Below is a small trained network, with its code and all its weights. Each question gives an input and a target symbol and asks what happens when units are switched off, that is, made to give their printed mean instead of their output.

import numpy as np


def w(rows, s, z=0):
    codes = np.array(rows[::2]) - 128.0
    scale = np.full(codes.shape[1], s)
    scale[-1] = z or s
    return codes * scale


def f(y):
    return y / 2 * (1 + np.tanh(0.7978845608 * (y + 0.044715 * y**3)))


def softmax(a):
    e = np.exp(a - a.max(-1, keepdims=True))
    return e / e.sum(-1, keepdims=True)


def log_softmax(a):
    a = a - a.max(-1, keepdims=True)
    return a - np.log(np.exp(a).sum(-1, keepdims=True))


def net(x, mask):
    ids = ['ΓΘΣαβεηψ'.index(c) for c in x.split()]
    T = len(ids)
    res = E[ids] + P[:T]
    r = res
    for j in range(2):
        rows = slice(4 * j, 4 * j + 4)
        q, k, v = (r @ M[0][rows].T for M in (Q, K, V))
        z = softmax(np.where(np.tri(T) > 0, q @ k.T / 4**0.5, -1e9)) @ v
        o = O[0][rows]
        res = res + np.where(mask[j], z, o[:, -1]) @ o[:, :-1]
    y = f(res @ A[0][:, :-1].T + A[0][:, -1])
    res = res + np.where(mask[2:14], y, B[0][:, -1]) @ B[0][:, :-1]
    return log_softmax(res[-1] @ U[:, :-1].T + U[:, -1])


Q, K, V, O, A, B = {}, {}, {}, {}, {}, {}
E = w([
[170,164,87],'Γ',
[104,4,137],'Θ',
[202,134,161],'Σ',
[160,134,179],'α',
[112,160,143],'β',
[138,143,191],'ε',
[108,162,144],'η',
[97,60,174],'ψ',
],0.03)
P = w([
[103,247,171],'0',
[103,207,133],'1',
[91,149,122],'2',
[96,121,118],'3',
[125,92,127],'4',
[140,77,143],'5',
],0.013)
Q[0] = w([
[122,119,56],'head 1',
[64,148,81],'head 1',
[119,209,135],'head 1',
[43,102,180],'head 1',
[157,208,144],'head 2',
[185,247,183],'head 2',
[109,231,92],'head 2',
[160,109,110],'head 2',
],0.011)
K[0] = w([
[40,128,219],'head 1',
[113,174,64],'head 1',
[246,87,181],'head 1',
[19,17,16],'head 1',
[187,149,23],'head 2',
[238,1,72],'head 2',
[115,93,90],'head 2',
[35,182,62],'head 2',
],0.0079)
V[0] = w([
[95,164,58],'head 1',
[227,85,206],'head 1',
[194,181,144],'head 1',
[1,225,98],'head 1',
[146,91,55],'head 2',
[204,169,25],'head 2',
[208,24,117],'head 2',
[156,112,75],'head 2',
],0.0095)
O[0] = w([
[174,124,129,33],'head 1',
[2,199,89,252],'head 1',
[81,125,117,189],'head 1',
[173,104,160,79],'head 1',
[125,169,71,2],'head 2',
[152,161,114,86],'head 2',
[124,201,98,49],'head 2',
[156,149,147,58],'head 2',
],0.009,0.0068)
A[0] = w([
[158,120,87,40],'neuron 1',
[171,198,210,198],'neuron 2',
[119,147,8,129],'neuron 3',
[134,191,116,203],'neuron 4',
[228,164,94,9],'neuron 5',
[176,31,191,35],'neuron 6',
[163,116,64,55],'neuron 7',
[116,184,169,102],'neuron 8',
[133,81,117,40],'neuron 9',
[113,71,96,72],'neuron 10',
[126,161,19,2],'neuron 11',
[159,157,228,12],'neuron 12',
],0.013,0.0029)
B[0] = w([
[11,126,120,122],'neuron 1',
[183,117,75,210],'neuron 2',
[164,78,155,160],'neuron 3',
[168,189,103,191],'neuron 4',
[95,74,154,136],'neuron 5',
[129,181,158,253],'neuron 6',
[99,153,149,127],'neuron 7',
[101,90,95,210],'neuron 8',
[120,158,63,151],'neuron 9',
[134,123,72,159],'neuron 10',
[141,77,148,155],'neuron 11',
[128,106,107,193],'neuron 12',
],0.011,0.012)
U = w([
[73,160,125,92],'Γ',
[127,99,152,85],'Θ',
[74,2,71,145],'Σ',
[175,130,190,147],'α',
[172,140,199,210],'β',
[74,97,240,45],'ε',
[177,193,12,103],'η',
[239,45,43,251],'ψ',
],0.0087,0.0031)

Each question gives the input, a string of symbols that net reads in full, and the target symbol t.
The units are the heads (4 rows each of Q, K, V and O) and the neurons (one row each of A and B). Each row of codes is followed by its name. A weight is (code - 128) times the scale printed after its matrix; where a second scale follows, it is the last column's (O, A, B and U).
mask holds one flag per unit, heads first, then neurons. A switched-off unit (its flag False) gives its mean, the last column of its rows in O or B, instead of its output. The means were averaged over made-up inputs and are rounded, as every weight is.
A unit's drop is (log p(t) with every unit on - log p(t) with that unit switched off) / (log p(t) with every unit on - log p(t) with every unit switched off).
most important unit: the unit with the biggest drop
top k neurons: the k neurons with the biggest drops, biggest first
which heads matter: for each layer, one digit per head in row order, 1 if its drop is at least 0.15 and else 0, layers parted by /
drop when u is switched off: that unit's drop, to one decimal
input Γ ε Σ Γ ε, target ψ: most important unit -> head 2
input Σ Σ β η ψ, target ε: top 4 neurons -> (neuron 6; neuron 2; neuron 4; neuron 8)
input Γ Θ ε, target η: which heads matter -> 01
input Θ Σ Σ Σ Θ ε, target η: which heads matter -> 11
input ψ Γ Θ β, target η: top 2 neurons -> (neuron 4; neuron 5)
input ε η ψ β ε β, target ε: which heads matter -> 01
input β α Θ η, target η: which heads matter -> 11
input ε α ψ ψ Σ, target η: which heads matter -> 11
input β ε η β, target β: which heads matter -> 10
input η Γ Γ η, target ψ: which heads matter -> 11
input β β Γ η β, target β: top 3 neurons -> (neuron 6; neuron 8; neuron 10)
input α ε ε β, target ε: top 2 neurons -> (neuron 2; neuron 4)
input β η η, target β: drop when neuron 1 is switched off -> 0.0
input β Σ Γ, target ψ: drop when neuron 2 is switched off -> -0.1
input ε Σ Σ ψ, target ε: drop when neuron 4 is switched off -> 0.1
input ε Σ η Γ, target ψ: drop when neuron 6 is switched off -> 0.4
input ψ ε η, target ε: most important unit -> head 2
